What can hang from each mark:
K596: K108 K342 K597 K830
K830: K342 K596 K876
K983: K588 K596 K597 K701 K830
K588: K212 K911 K983
K876: K108 K588 K983
K597: K108 K342 K596 K830 K876
K701: K588 K983
K342: K108 K597 K911
K212: K108 K342 K597 K911
K911: K588
K108: K223
K223: K588 K596 K701

Each row was made from one small tree. The marks that hang from a mark follow it in brackets, in the order of their numbers. Every link used is in the known rows. Write each row's tree.
Known rows:
K701[K983[K588[K212] K596 K830[K876]]]: [ 108   80  136   64   -6 -304  137    0    2 -133  111   21  -74  -71
  125 -137 -110  332  128   90 -147   16  -46 -101  -25  -40   94 -348
   25  -38 -128  -60    4  279   90  142 -109  173   90   97  -84   20
  100  -19  116    3   37  -69]
K701[K588[K212[K342[K597]] K911] K983]: [  78   97   19  -78   86  -10 -310   82  145  -87  107   38  -24 -125
   -4  -71  -12  105  -71   52  -17   15   73 -114 -105   17   70  269
   39   61  -33  -36   33 -203   -7   25   34    4    1   49  -76  -48
    1   12  -81   38   -5  -33]
K701[K588[K212 K911]]: [ 110   37   43  -42   30   86 -134 -101   93  122   96    2 -107 -156
   -3  -60   40   66  -18   12  -79  -99   39  -38  -16  -21    8   95
   33   28   -6  -49    3  -81   81  -34  -33   50   21  -47  -43  -58
   49   -4  -65   16   28  -19]
K983[K588 K830[K596[K342[K911]]]]: [  30   28    8   14  -84  130   10 -130  -10  -55   58   15  -60   96
   79 -181  -44  -15   25   20  -37   30    3   95  -53   -5   -4  -38
  -12   12  -96  -35  -21   88  -74   40  -15  225  105   15   18  -69
   17  -54  -21   -2  -38   29]
K588[K212[K108 K597[K876]] K911 K983[K701]]: [  93  -13  -30    5  258   97   17  102   27  100    6  -68 -125 -177
  -84   83    2  133  -43   23   60   49  -23 -130  -43  -44   11  128
  -61   17  -18  -49  -23   53    1  -37  -79   69 -193   80  -24  -51
  121   13  146   30   37   53]
K588[K212[K108] K911 K983[K597]]: [ 120   29   13    4  196   94  -38   25   65  216   53  -26  -23 -124
  -46   -1   12  -26   96    9   12 -111   12 -110   31  -69   29  160
  -35   -3   69   11  -14   13   53   -5 -163 -194  -79  108  -20  -67
  129   16  -13  -29   10   12]
K108[K223[K588[K212[K342] K983] K596 K701]]: [   0 -132    5  -30   70  187  107   -9 -129  -86   66  -59  -58  -20
    9  204   21  157  424   13  128  148  -22  -41    4  -27   -5   15
   94 -105  436  -51   -4   64   23 -132    3 -113  -62 -263   -6   41
 -159   52  198   34  -50  -95]
K911[K588[K212 K983[K596]]]: [ 177  -20   84   64   34  161  171    5 -119    0   21  -34  -82  -82
   71  -83   -5  168   94  -14    8  -60   73 -152  -68  -53   72 -132
   -8  -32   83  -19  -30  -46   31  -50  -51  -74   24   22  -50   33
   43   18   63   44   36 -126]
K597[K108 K342 K876[K588]]: [ -56   50  -30    6 -154 -148  -55   23   15   57  -45    3   27  -19
  -39   38   50  -22 -395   -7   26  -65   10   51    6   23  -44  -97
 -107   84   75   38    7    6  -27  -94   36   85  -51  -19  -19   28
   -8    8  -89   13  106   14]
K223[K588 K596[K342 K597[K830]] K701]: [ -97 -113   31  -48  -16  -79  140 -215  -89 -144  -27  -30   32  190
    2  -12    1   49  144  -10   76   60  -20  147  -53   32 -114   82
   62  -38  -68   14   30  106  -21  -16  109    8   22 -140   41   -1
 -160  -13   22   29 -160  -77]
K983[K588 K596 K830[K876[K108]]]: [ -50   17   29   51  -60 -236   56  -14 -107  -74   31   -1   24   89
  103 -140  -53  162   64   48  -83  -22  -31   61   90  -17   61 -306
  -23  -71 -112  -42   -3  216   74   52 -105  297  144   92  -24  -33
   80  -38   41  -16   49  -21]
K588[K911 K983[K596[K597] K701 K830]]: [  60   72   56   66   96   20  300  -66  -15  -17   75  -23   -1  -76
  -14 -144  -48  220  282  -32  -26  -75  -26   -4  -49  -10   50 -121
    1   -4 -418   -3   -9  122   21   36 -237  129  -35   78   29  -14
  119  -26  198   56  -32  156]
K876[K108[K223[K596]] K588[K212] K983[K830]]: [   5  -43   43  -21  -51 -234 -114   29 -148  -67   41  -41   34  124
    5   46   14   -3  141   77  -34  -48  -70   30  102   47   34 -110
   23  -52  151  -23  -16 -126   87  -38 -174 -178   82   42  -29   38
  -97  -10  -13  -18  -28   63]
K701[K588[K212 K983]]: [ 138   57   59    6   24   89   35  -44  -36   38   32   24  -44 -138
    9  -89   23   24   57    0  -32  -93   69  -89  -54   10   27   39
  -10  -14   78  -22   -7 -116   88  -65  -76    3    1 -105  -31   54
   47   23    2   36   -1  -92]
K596[K342[K108 K597[K830[K876[K983]]] K911]]: [ -67   33  -85    9  -67   12 -137   79   39    0  -85   -1   84  202
    2   -4  -78 -259 -343   67   21  -37   18  -34 -111   66  -33  195
    1   50 -142   38    3 -115  -57  117   68  133   57  280   -7  -36
  -81   -8 -179  -68  -84  -76]
K701[K588[K212 K983[K596]]]: [ 174   35   88   20   35   95  156  -14  -33    2   55   14  -56  -83
   52 -103  -31  206  103   10  -42  -62   71 -110  -35    3   54  -94
   30  -20   16  -51    8  -49   89  -22 -118   53   54  -58  -11   20
   68   12   66   56   55  -67]
K588[K212[K108[K223[K596]]] K911 K983[K701]]: [  85  -95  -11  -10  163  360    7   30  104  121   88 -101  -99 -102
  -52  236   32  115  338   -2   16   20  -82  -92   46  -43   18   28
   63  -69  184 -126  -27  -23   51  -47 -140  -88 -108  -74    0  -26
   75    9  219   -7   16   92]
K108[K223[K596[K597]]]: [-104    0   -8  -40   62   -7  -76 -134  -32   89   11   62   96   96
   -9  -18  -15  -58  161  -43  -15  -31  -70   44   54    8  -17   81
   23  -64    3   35   35  -41   25   13 -107 -117  -40  -55   35   59
  -71    6    4  -15  -50  -21]
K212[K108 K597[K876] K911]: [ -30  -72  -69  -23  163  -85 -232   21  -82   56  -13   65   47  -18
  -85  -16  -24  -60 -273  -23  -18   40    2  -33  -43  -82  -11  171
  -89   25  -51  -22  -29   56 -100   58   35   35 -172  -30   26  -16
   39   24  -39  -23   56   73]
K342[K597[K596 K830]]: [ -24   62  -69   -6  -58  -53  -77   95  -72   25  -62   56  -25  -41
  -15   20   24  -93 -168  -38  -63   67   19   -7   23   89   -7   11
   -1   38 -195   95   14 -114  -25   36   55  -77  -26   46   30   19
   57  -17 -170   -1   22   41]
K223[K588[K911] K701[K983]]: [ -31   12  120  -11   14  -37   47  -87  -13  -26   70   32  -56 -135
  -39 -100   53  108  148  -24  -92  -71   44  -71    0  -40   13   34
   74  -33   54  -72  -24   -9  -11  -77   34  -42  -97 -188   -4   89
 -102   62  119  -22  -60  -81]
K212[K108[K223[K588 K596]] K342 K911]: [ -72 -190  -56  -82   58  196 -288  -21  -52  -85   93   23   93  104
  -32  179   20   58  126  -25   37  121   -8   30   33 -112  -43   89
   42  -73  320  -71  -35   25 -122  -10  113  -36  -79 -253   41  -23
  -88   28   58  -35  -14  103]
K983[K597[K596[K108] K830[K342]] K701]: [ -52   54  -28   28  -90 -207  228  126  117    6  -86    8  -22  -35
  -11   51   28  -50    8  -90    9   34  -15  104   89   42  -56 -168
    7   61 -191  114   46   64   77   79  145   48   99   50  131  -45
   84  -47  -71  -12  -15  141]
K701[K588[K911 K983[K596[K830[K876]]]]]: [ 122  -12   78   34   51  160  102  -75  135    4   92  -49   27  -58
   65  -90  -32   54  -28   38  -72  -51  -10    1  -32  -23   10 -130
   56   20 -181 -147  -18  112  -37  -60   59  109   75  -15   -9   96
   40   10  167   30   39 -104]
K597[K596 K830 K876]: [ -16   -2  -60   23  -68  -22    1   72  -71   74  -56   27  -86 -141
   -7   80   20  -11 -342  -38 -120   38  -55   19   48   66  -44 -100
  -11   62 -156   54    1   25  -46   -3  139   -4  -22  -46   58   76
   71   -3  -60   -8   75   48]
K212[K108 K597[K596 K830]]: [ -40  -24  -82  -48   57   -2 -131  142  -37    0  -92   47  -10  -10
  -38   58   -4 -176 -100  -43  -27  114   -1   21   89   20  -14   66
    0   25 -134   92  -28  -79  -45   66   86  -83  -58   22   45  -18
  114  -10 -107  -37   58  124]
K597[K108[K223] K830[K342 K596 K876]]: [-125 -107  -83   11  -33   34  102  133  250  147  -30   21  122   18
   81  261   39 -238  -10   72  -33   83 -128  117   41   32  -43 -212
   -7   17  219  -87    6  122  -65   96  162   14   96  116   41  187
  -29  -16  -30  -57   35  -48]
K342[K597[K876[K588]]]: [ -35   86   -8    0   12 -196 -109  -32 -111  -21  -18   48   35   45
  -19 -181   38    7 -317  -21   -8  -19   27  -32  -51   35  -24    9
  -91   38  -53   51   10  -65  -27  -96   39   72  -98   67  -29   83
  -79   17 -127   38   11 -112]
K212[K342[K108 K911] K597[K830]]: [-109   51 -169  -29    7  169 -242  147  -68  -26 -120   23  -34   -1
  -50  -13  -62 -323 -184  -17  102   80   31   16  -29  -31    1  258
   20   40  -65  140  -11 -152  -79   77   93  276  -33   64   44  -88
    2   14 -149  -41   39  158]
K342[K108 K911[K588[K983[K596[K830]]]]]: [ 125   -9   39   81 -108  410  134   24 -100  -98  -90  -73  -71   43
   13 -127  -48  -89 -127  -41   41  -41   62  -78  -61  -61    3  -29
   76  -18  -97  -30  -53 -104  -79  -40   55   12   12   -5    9   -6
   -8   21  136   10   26  -39]
K108[K223[K596[K342] K701]]: [ -86 -158  -38  -25   20  128   73 -158    5   -8   41  -14   -6  113
   10   70  -15  -33  312  -52   16   28  -64  113   27   13  -16   19
  113  -54  155  -78   13   66   36  -69    3  -69   11 -204   31   52
 -166    7   63  -20  -48  -57]
K830[K342 K876[K108[K223[K588 K596]]]]: [-160 -116  -40  -54    5  -97   -6   -1   -4   56  -14   -3   94  161
   72  124   59   34  119   59   41   56  -54  102   86  -14  -46 -112
   38 -105  317 -123   29  102  -26  -24  125   25   50  -41   31  100
 -207   11   37  -41  -12 -207]
K983[K596[K597[K108 K342 K830]] K701]: [ -85   46  -31   43 -134 -145  202   68   94    0  -72  -15   51    3
  -37   96  -35  122  -83  -15   46  -35   -6   78   -3   60  -25 -193
  -35   54 -232   97   55   49   53   88  -79  182   58   73   50  -87
  126  -49  -35   32   22  238]
K108[K223[K596 K701[K983[K588[K911] K830]]]]: [ -27   16  105    2   17   25   76 -103   73 -135  117  -22  -82  -54
    0    0   12   85  574   10 -139   62 -124   42   97  -24   59 -104
  129  -59  -55 -112  -25  131  -11    4  -92  -70    4 -174  -23   36
  -44   18  251  -21   -1  114]
K212[K108 K597 K911]: [ -29  -57  -55  -36  143  -42 -261   -7  -77   42    2   83   72   -7
  -74  -61  -19 -163  -69  -42   -6    8   49  -28  -27  -93   22  194
  -65   -6  -18    2  -44  -33  -62   76  -18   -7 -141  -42   24  -30
   50   19  -95  -41   22   95]
K983[K597[K108 K596]]: [  16   81    9   25  -50 -148   39   63  -10   65  -37   68  -33  -60
  -38   18    0  -67 -117  -65  -41    3   53   36  159   -2   13  -30
  -57   40  -62   90   24   87   38   71  -90 -184    7   23   43   12
   86   -7  -36  -53  100  125]
K701[K983[K588 K596[K108 K342 K597]]]: [ -28   87  154  -44  -53 -184   69 -167  102 -138  -14   74  142  225
   69 -246  -82  175   12  -28  -52 -107    3   -4   11   23   10   37
   27  -33 -160   65   49  -44   20   77  -32   79   70   38   17  -53
   76  -37   49   16 -125 -124]
K212[K597[K108 K342 K596] K911]: [   0   20  -90  -40  -73 -127 -138   93   12   76  -40   59  -16  -75
  -75  198    2 -103 -226  -31   39  117   74   40   34   -7   25  101
  -86   94 -102   50    6   11 -103  120    0 -135 -103  -64   40  -91
   86   -5  -71    0  160  194]
K223[K588 K596[K108 K342]]: [ -48  -75   49  -59  -88    8  -66 -147  -94  -23    2   22   22  227
    8  -42   -5   90  -22  -52   30  -49   32   64   15  -50  -92   46
   54  -61  108  -42   29    5   27  -75   34  211    8 -160   48  -37
  -97  -18   32  -14 -105 -144]
K876[K108 K983[K588[K212] K701]]: [  -9   64   92   56  -65 -231  -50   27 -152  -79  -11  -18  -82 -105
   12  -78   12  102   29   55  -29  -91   54  -83   79   63   46  -74
  -94  -69  184   14  -14 -113  155  -25 -130   64  103   89  -30  -49
   52  -22  -77  -21  -92   32]
K911[K588[K212[K597[K342 K876]] K983]]: [  98   39  -38   17   74  -47   50   90  -74   69  -63  -38  -78 -104
    0   44   20   63 -133   23  134   36   51 -103 -126  -21   16   44
 -110   63   44   54    8  -32  -44  -94   48  -55  -89   50  -76  -29
  -10   29  -14   90   57 -125]
K596[K597[K108] K830[K342 K876[K588[K212]]]]: [  12  -28   45  -22  -48 -291   46  -89  132  -49  -50  -58  109   61
   50   -7   -3 -126 -295  103  106   22  -70  100  -93   25  -84  -39
  -51   33   38   -3   10  182    4   63  137 -159   17  205  -72   72
  -44  -44  -93   12  -58 -212]
K342[K597[K108 K830 K876] K911[K588]]: [   5   37  -49   28  -98  150  -72  109   -4    2 -135  -52  -19   58
  -84   37   68 -103 -481   11   11   21   23  -14  -90   -6  -34   89
  -59   88 -116   63   -3  -96 -155  -16  117   52  -32   92  -32  -28
   18    4  -60  -18   71   81]
K342[K108 K597[K596] K911]: [  -7  109  -85  -26 -107  156 -146  111  -88   43  -88   50  -98   61
  -50  -16  -32 -108 -287  -65    8   64   80  -88   16   44    0  216
   39   15 -178   60   12 -184  -19   98  -31  -27  -93   69   43 -122
    4    0  -76  -21   75    4]

Which tree is each row?
[  59   67   99   87  -91  -16  222  -83  -51 -234   57  -27  -72   83
   52 -244 -106  239  158   27  -58  -33   42   29  -41   15   45 -223
    5    9 -228    0  -31  129  -13   56 -123  274  169   95   12 -110
   31  -58   48  -16  -66  198]	K876[K983[K588 K596[K342[K911]] K701 K830]]
[ 155   79   10   18   28  243  -36   25 -103   51  -34  -46  -67  -16
  -21  -97   41  -25 -103    3   84  -32  110 -182 -171  -27   57  194
  -39    4   32   43  -20 -216  -48  -56  -37 -127  -77   72  -71  -53
   -4   28  -39   30   -3 -135]	K342[K597 K911[K588[K212 K983]]]
[  72  -42    7   -9   39  -22  158   25  -46   83  -14  -66   23   42
   28   76   54  213  -98   43    1  -45  -58  -61   79   46   39 -162
    3  -34  230    0   13  -86   22 -140  -65 -115  -38  -16  -10   90
    4   25  122   60   84  -88]	K597[K876[K108[K223] K588[K212 K983[K596]]]]
[  56   -1   27  102   90 -127  294   92   37  -42   47    5   76   26
  141 -117   -9 -102  230   23   56   54    3   51  -94  -61   24 -239
 -105   30  -84  -81  -20  254  -56   70  100  -31  147  221    1  147
  -81   -1   64   26  -13 -165]	K911[K588[K983[K597 K830[K342 K596 K876]]]]
[  24   89   93   18  -22  -21  -95   -8  -31   22   36   22 -108 -148
   28  -24   24   75 -181   24 -154    6  -13  -66  124   61   -2    5
  -74   42  -69   -4  -39   14  -94  -13   38 -138   20   95    3    1
   56    1   -5  -28   41    7]	K597[K596 K876[K983[K588[K911]]]]
[ -98   13  -22   52  -47 -223  -78  145  -20  -86  -91   40  110   85
   46  -70  -90 -267 -205   85   36   12   -9  -22  -81   66  -58   36
  -10   -4  -35  -74   -4   24   -5  100   94  -41   51  335  -25   75
 -164  -14 -183  -48 -124 -227]	K596[K830[K342[K108 K597] K876[K983]]]
[  45  -53  -23    7   -1   95 -184   21 -100  -61   35  -13  -69 -109
   50  -45    3    8  -58  -23   68   -7   67  -58  -89  -62   34   45
  -27    4  194   40  -27  -78   30  -58  116   11   45    1  -75  -28
  -19    4 -131   12  -18  -85]	K911[K588[K212[K342]]]
[-166  -74  -51  -27  -30   56   86  -49  -16  -28  -81  -13   35  139
  -45  151  -14 -181  266  -50   26   56 -125   88   79   48  -71   77
  119  -68  -46   38   26  -33   76   62  -18  -80  -23  -90   59    5
 -100   11   73   -5  -62   51]	K342[K108[K223[K596[K597[K830]] K701]]]
[-130 -120  -79  -58   -5 -151  -46 -184  125   61  -54  -23  237  231
   29   24  -17 -150 -183   35   40  -75 -113  196   11   67  -63   79
   35  -31   -7   23   44   34    5  -51   96 -129   37   28  -16   71
  -72  -40  -45  -13 -166 -178]	K596[K342 K597 K830[K876[K108[K223]]]]
[ -30 -160   -4  -59   16  148  -44 -104  121  -45   73   22  104   54
  -74   78   62  -53  221  -73  -67   -5   -4   51   23  -35  -15   66
   83  -27  128  -84  -44  -56   21  -28   70 -143  -39 -328   26  -17
  -30   35   74  -14   -3  106]	K212[K108[K223[K701[K588]]] K911]
[ -34  -50   56   -5  -23   39  -13  -88  -88 -115   55   15  -62   12
   -3  -92  -13   -2  205  -58  -24   16   37   47    9    1   -7   15
   65  -38  -10 -119    5    2   95  -39   -2  102   72 -229   39   25
 -119   27   68    8   22  -38]	K223[K596 K701[K588]]
[ -63  130  -35   -6  -79  -32   46  -22  310  177  -29  -30   33  -56
  -41  194  109 -117  176   36  -29  -31  -65  142  195    2  -25 -102
  -37   71   62  151   35   79  -39  -16  -29  -76   66   40  -21 -102
  127  -25  -98  -32   63  292]	K983[K588[K911] K597[K108[K223] K342 K830]]
[  51    6  -40   58   62  109   24   76 -102  -34   44  -22  -88 -242
    2   10  -28   75   87  -23   88   -4   44  -98  -94   -7   55   -4
  -46  -19  159   16  -17  -22   83  -62  -45  150  -38  -47   -9   31
   58   12   19   27  -40   13]	K588[K212[K342] K983[K701]]
[-148   35  -92  -37 -124  -62   19    4  175  168 -103   26  173   43
  -67  209   52 -172  -46    1   15  -75  -82  127   54   72  -55    0
  -14   42   -1  160   46  -81   -7   14  -39 -118  -18   -6    9  -13
   63  -21 -132  -15  -20  158]	K596[K597[K108[K223] K342 K830]]
[  44   95   15   69  -67  -15  129   72   27   51  -66   -7   57  -37
  -30    5   55 -124   27  -43  100 -101  108    3   11  -47   28  -37
 -129   57   57   90    3  -16  -20  -65  -52 -150   26   32  -31    6
   32   26  -25    4   53   43]	K911[K588[K983[K597[K108 K342]]]]
[  -3  -42  -56  -99   90  134 -118  -10  181  -28  107  -39  -19  -16
  -27  122   47   81  252   18   62  101   -3    4  -28   34   20  211
  114   21  140  -20   31  -96   58  -79   37  -93   -1  -79  -67 -119
  -80    6  -21   57  -17    2]	K108[K223[K701[K588[K212[K342[K597]] K911]]]]
